Below are the code and all the weights of a small trained network. Each question names an input and a target symbol and asks about switching units off, where a switched-off unit gives its printed mean instead of its output.

import numpy as np


def w(rows, s, z=0):
    codes = np.array(rows[::2]) - 128.0
    scale = np.full(codes.shape[1], s)
    scale[-1] = z or s
    return codes * scale


def norm(h):
    return h / np.sqrt((h * h).mean(-1, keepdims=True) + 1e-5)


def f(y):
    return np.maximum(y, 0)


def softmax(a):
    e = np.exp(a - a.max(-1, keepdims=True))
    return e / e.sum(-1, keepdims=True)


def log_softmax(a):
    a = a - a.max(-1, keepdims=True)
    return a - np.log(np.exp(a).sum(-1, keepdims=True))


def net(x, mask):
    ids = ['Ψαβγδεζηλμξπτφω'.index(c) for c in x.split()]
    T = len(ids)
    res = E[ids] + P[:T]
    u = 0
    for l in range(3):
        q, k, v = (norm(res) @ M[l].T for M in (Q, K, V))
        z = softmax(np.where(np.tri(T) > 0, q @ k.T / 2**0.5, -1e9)) @ v
        res = res + np.where(mask[u], z, O[l][:, -1]) @ O[l][:, :-1]
        u += 1
        y = f(norm(res) @ A[l][:, :-1].T + A[l][:, -1])
        res = res + np.where(mask[u : u + 4], y, B[l][:, -1]) @ B[l][:, :-1]
        u += 4
    return log_softmax(norm(res)[-1] @ U[:, :-1].T + U[:, -1])


Q, K, V, O, A, B = {}, {}, {}, {}, {}, {}
E = w([
[155,77,93,135,76,136,154,181,149,173,150,53],'Ψ',
[176,149,106,110,120,167,147,184,166,137,83,88],'α',
[172,104,166,101,112,103,171,189,150,144,93,129],'β',
[149,94,132,159,188,86,133,65,71,135,163,77],'γ',
[102,134,141,70,98,95,163,68,63,122,107,107],'δ',
[125,207,187,141,52,187,103,161,39,74,172,61],'ε',
[187,93,107,158,205,2,90,138,109,67,181,198],'ζ',
[202,81,156,127,104,162,128,174,156,185,201,119],'η',
[197,170,113,115,122,163,99,180,187,169,153,109],'λ',
[135,223,141,101,114,106,111,211,13,95,152,196],'μ',
[181,160,51,19,160,118,91,167,98,140,181,130],'ξ',
[85,90,177,96,160,115,83,71,100,80,79,127],'π',
[79,100,51,25,121,80,99,144,170,176,59,166],'τ',
[74,127,104,161,144,106,128,127,24,143,100,76],'φ',
[168,152,75,162,127,146,117,112,123,162,168,202],'ω',
],0.01)
P = w([
[114,107,95,149,162,73,205,35,200,9,153,103],'0',
[202,92,145,122,1,79,125,153,95,73,161,129],'1',
[180,96,161,113,30,78,82,139,100,86,168,126],'2',
[157,115,135,141,60,120,85,172,123,110,121,140],'3',
[160,117,149,151,77,136,70,172,119,144,124,134],'4',
[153,117,161,162,112,154,51,168,126,172,118,143],'5',
[164,112,176,155,125,156,55,154,119,194,107,148],'6',
[169,111,183,162,154,149,57,148,106,209,105,160],'7',
],0.005)
Q[0] = w([
[242,56,134,108,97,128,67,91,102,200,68,105],'0.h0',
[206,149,97,103,85,151,116,225,225,255,124,151],'0.h0',
],0.0055)
K[0] = w([
[124,175,156,135,231,142,127,89,170,189,145,143],'0.h0',
[93,120,162,130,168,155,3,137,63,229,95,204],'0.h0',
],0.0062)
V[0] = w([
[210,226,60,214,90,178,101,35,130,235,214,211],'0.h0',
[115,255,71,61,99,92,201,98,149,195,137,18],'0.h0',
],0.0031)
O[0] = w([
[1,65,123,152,117,116,136,178,148,39,129,144,2],'0.h0',
[91,200,143,207,107,74,146,148,171,187,143,147,228],'0.h0',
],0.0085,0.00091)
A[0] = w([
[77,82,140,81,222,37,77,76,80,62,146,81,122],'0.n0',
[133,115,96,207,166,62,94,3,69,211,135,134,216],'0.n1',
[140,174,25,213,106,204,150,123,140,68,162,91,245],'0.n2',
[165,86,228,55,133,158,186,135,22,88,97,45,168],'0.n3',
],0.0035,0.0012)
B[0] = w([
[100,203,91,219,11,186,225,154,123,201,113,95,194],'0.n0',
[64,94,206,19,51,117,100,128,95,53,94,169,255],'0.n1',
[186,79,184,75,205,105,95,156,91,114,190,62,201],'0.n2',
[82,91,127,196,171,190,89,141,166,102,142,1,245],'0.n3',
],0.0051,0.0032)
Q[1] = w([
[87,175,79,172,175,116,182,2,105,56,127,188],'1.h0',
[139,78,86,122,232,143,191,209,196,157,161,140],'1.h0',
],0.0062)
K[1] = w([
[214,108,122,137,30,70,201,124,215,32,115,113],'1.h0',
[99,13,122,92,70,157,68,236,123,253,139,142],'1.h0',
],0.0053)
V[1] = w([
[158,111,167,204,161,181,105,111,252,125,89,67],'1.h0',
[61,123,205,214,141,40,7,169,32,171,68,48],'1.h0',
],0.0038)
O[1] = w([
[164,107,142,189,119,2,103,146,114,112,31,83,83],'1.h0',
[170,219,108,137,6,111,44,73,185,102,195,103,250],'1.h0',
],0.007,0.0024)
A[1] = w([
[67,137,135,87,202,204,122,144,255,198,225,99,118],'1.n0',
[14,41,81,108,106,122,166,135,89,36,91,230,179],'1.n1',
[80,132,160,176,65,163,135,83,142,162,146,34,3],'1.n2',
[102,80,122,132,180,68,124,254,180,105,156,173,135],'1.n3',
],0.0044,0.00038)
B[1] = w([
[157,96,73,124,109,130,254,70,53,113,64,168,212],'1.n0',
[68,103,138,114,56,69,42,76,191,92,219,65,182],'1.n1',
[150,152,126,135,206,136,160,205,152,110,68,162,253],'1.n2',
[89,191,174,77,218,162,111,143,90,134,167,221,201],'1.n3',
],0.0069,0.0037)
Q[2] = w([
[131,129,72,180,193,110,121,215,181,106,189,129],'2.h0',
[56,143,190,161,76,115,108,78,60,3,95,113],'2.h0',
],0.0065)
K[2] = w([
[153,99,171,112,93,251,38,208,110,156,192,171],'2.h0',
[120,178,168,142,253,18,232,140,120,87,249,75],'2.h0',
],0.0051)
V[2] = w([
[147,183,110,203,155,150,167,172,20,88,170,60],'2.h0',
[131,188,92,67,54,135,41,161,3,163,136,118],'2.h0',
],0.004)
O[2] = w([
[105,49,74,254,183,198,136,41,83,102,128,220,253],'2.h0',
[61,177,194,155,213,104,133,34,117,110,97,144,213],'2.h0',
],0.0071,0.0018)
A[2] = w([
[132,157,145,163,145,168,127,188,127,144,181,70,110],'2.n0',
[118,145,134,149,49,161,133,151,141,135,121,113,2],'2.n1',
[118,174,140,217,137,85,165,183,159,153,160,201,208],'2.n2',
[157,153,117,160,151,101,180,151,148,254,97,123,188],'2.n3',
],0.0069,0.00099)
B[2] = w([
[64,150,183,62,109,136,162,160,191,161,72,148,253],'2.n0',
[204,153,85,120,161,123,140,114,195,90,155,202,199],'2.n1',
[165,254,100,118,190,87,129,138,89,87,162,33,227],'2.n2',
[19,104,131,163,92,163,74,61,113,147,149,187,238],'2.n3',
],0.0074,0.0034)
U = w([
[78,128,85,160,87,95,153,169,159,158,181,68,169],'Ψ',
[71,160,103,224,149,100,101,97,119,165,87,130,197],'α',
[137,90,190,181,55,66,118,128,98,179,79,204,207],'β',
[153,135,82,133,98,115,151,194,204,115,75,152,135],'γ',
[90,167,170,142,133,152,117,60,151,142,145,138,3],'δ',
[146,178,97,172,92,69,115,146,182,114,136,117,69],'ε',
[143,95,135,138,172,123,110,108,87,55,67,1,128],'ζ',
[114,58,181,92,166,149,143,225,144,117,107,125,123],'η',
[139,199,177,87,182,54,162,205,136,105,106,93,54],'λ',
[189,91,70,192,132,162,163,153,102,61,102,164,174],'μ',
[77,120,109,103,191,167,215,110,77,129,117,200,198],'ξ',
[228,105,110,63,138,177,63,140,69,211,151,51,86],'π',
[95,164,177,10,115,83,153,106,140,211,112,146,162],'τ',
[203,155,72,106,58,127,107,88,185,125,161,202,80],'φ',
[46,54,126,73,113,140,69,105,134,75,192,105,147],'ω',
],0.0068,0.0014)

Each question gives the input, a string of symbols that net reads in full, and the target symbol t.
The units are the heads (2 rows each of Q, K, V and O) and the neurons (one row each of A and B). Each row of codes is followed by its name. A weight is (code - 128) times the scale printed after its matrix; where a second scale follows, it is the last column's (O, A, B and U).
mask holds one flag per unit, layer by layer, with each layer's heads first. A switched-off unit (its flag False) gives its mean, the last column of its rows in O or B, instead of its output. The means were averaged over made-up inputs and are rounded, as every weight is.
A unit's drop is (log p(t) with every unit on - log p(t) with that unit switched off) / (log p(t) with every unit on - log p(t) with every unit switched off).
The circuit of an input: a set's keep is (log p(t) with only the set's units on - log p(t) with every unit switched off) / (log p(t) with every unit on - log p(t) with every unit switched off). Starting from the 12 units with the biggest drops (on a tie, the unit counted first), units are removed one at a time, each time the one whose removal leaves the highest keep (on an exact tie, the one counted first), for as long as the keep stays at least 0.8.
units of the circuit, in order: the units of the circuit, biggest drop first
most important unit: the unit with the biggest drop
k most important neurons: the k neurons with the biggest drops, biggest first
k most important neurons of layer l: the k neurons of layer l with the biggest drops, biggest first
input ζ γ α Ψ η α ζ β, target ζ: most important unit	0.h0
input γ α α φ, target μ: units of the circuit, in order	2.h0, 1.n2
input τ η γ, target λ: units of the circuit, in order	0.n1, 2.h0, 2.n3
input π γ Ψ π Ψ Ψ δ, target ζ: units of the circuit, in order	0.n3, 0.h0, 1.h0
input μ Ψ ξ Ψ Ψ π β π, target ξ: units of the circuit, in order	1.h0, 0.n0, 1.n0
input β ω ε α, target ω: units of the circuit, in order	0.h0, 1.n1
input α ξ γ Ψ α φ, target β: units of the circuit, in order	0.n1, 0.h0, 1.h0, 2.h0
input τ τ β δ η, target η: 2 most important neurons	0.n0, 0.n3
input γ ζ Ψ π, target μ: 2 most important neurons	0.n0, 1.n2
input γ η α, target η: 2 most important neurons of layer 0	0.n0, 0.n1
input α ε ζ α γ γ λ, target λ: 2 most important neurons of layer 0	0.n1, 0.n3
input γ λ ζ ζ δ δ π, target μ: units of the circuit, in order	0.n0, 2.h0, 1.n2
input α ξ Ψ α, target ξ: units of the circuit, in order	1.h0, 1.n0
input δ Ψ γ π α, target π: units of the circuit, in order	0.h0
input α Ψ β π, target β: units of the circuit, in order	0.h0, 1.h0, 2.h0
input α φ δ, target β: 2 most important neurons of layer 0	0.n1, 0.n2
input ω ξ λ τ β λ ξ α, target ξ: units of the circuit, in order	1.n0, 1.h0
input α γ Ψ ξ, target ξ: 2 most important neurons	1.n0, 0.n1
input β Ψ π, target π: units of the circuit, in order	0.h0, 2.h0
input α γ α Ψ α Ψ, target α: most important unit	2.n3
input π η δ π ξ η α π, target ζ: units of the circuit, in order	0.h0, 0.n3, 1.h0
input η α δ τ η ζ Ψ, target η: 2 most important neurons of layer 2	2.n0, 2.n2
input φ δ λ ξ β η, target ξ: 3 most important neurons of layer 1	1.n0, 1.n3, 1.n1
input ζ ω ζ ζ δ ε ξ γ, target η: 2 most important neurons	0.n1, 0.n0
input ζ Ψ μ π λ γ δ π, target η: 2 most important neurons	0.n0, 0.n3
input γ δ η Ψ α, target η: 3 most important neurons of layer 0	0.n2, 0.n0, 0.n1
input μ α β Ψ μ γ, target ξ: 2 most important neurons	0.n1, 0.n0
input α π Ψ γ φ γ Ψ, target φ: most important unit	1.h0
input ξ η Ψ, target ξ: 2 most important neurons of layer 1	1.n3, 1.n0
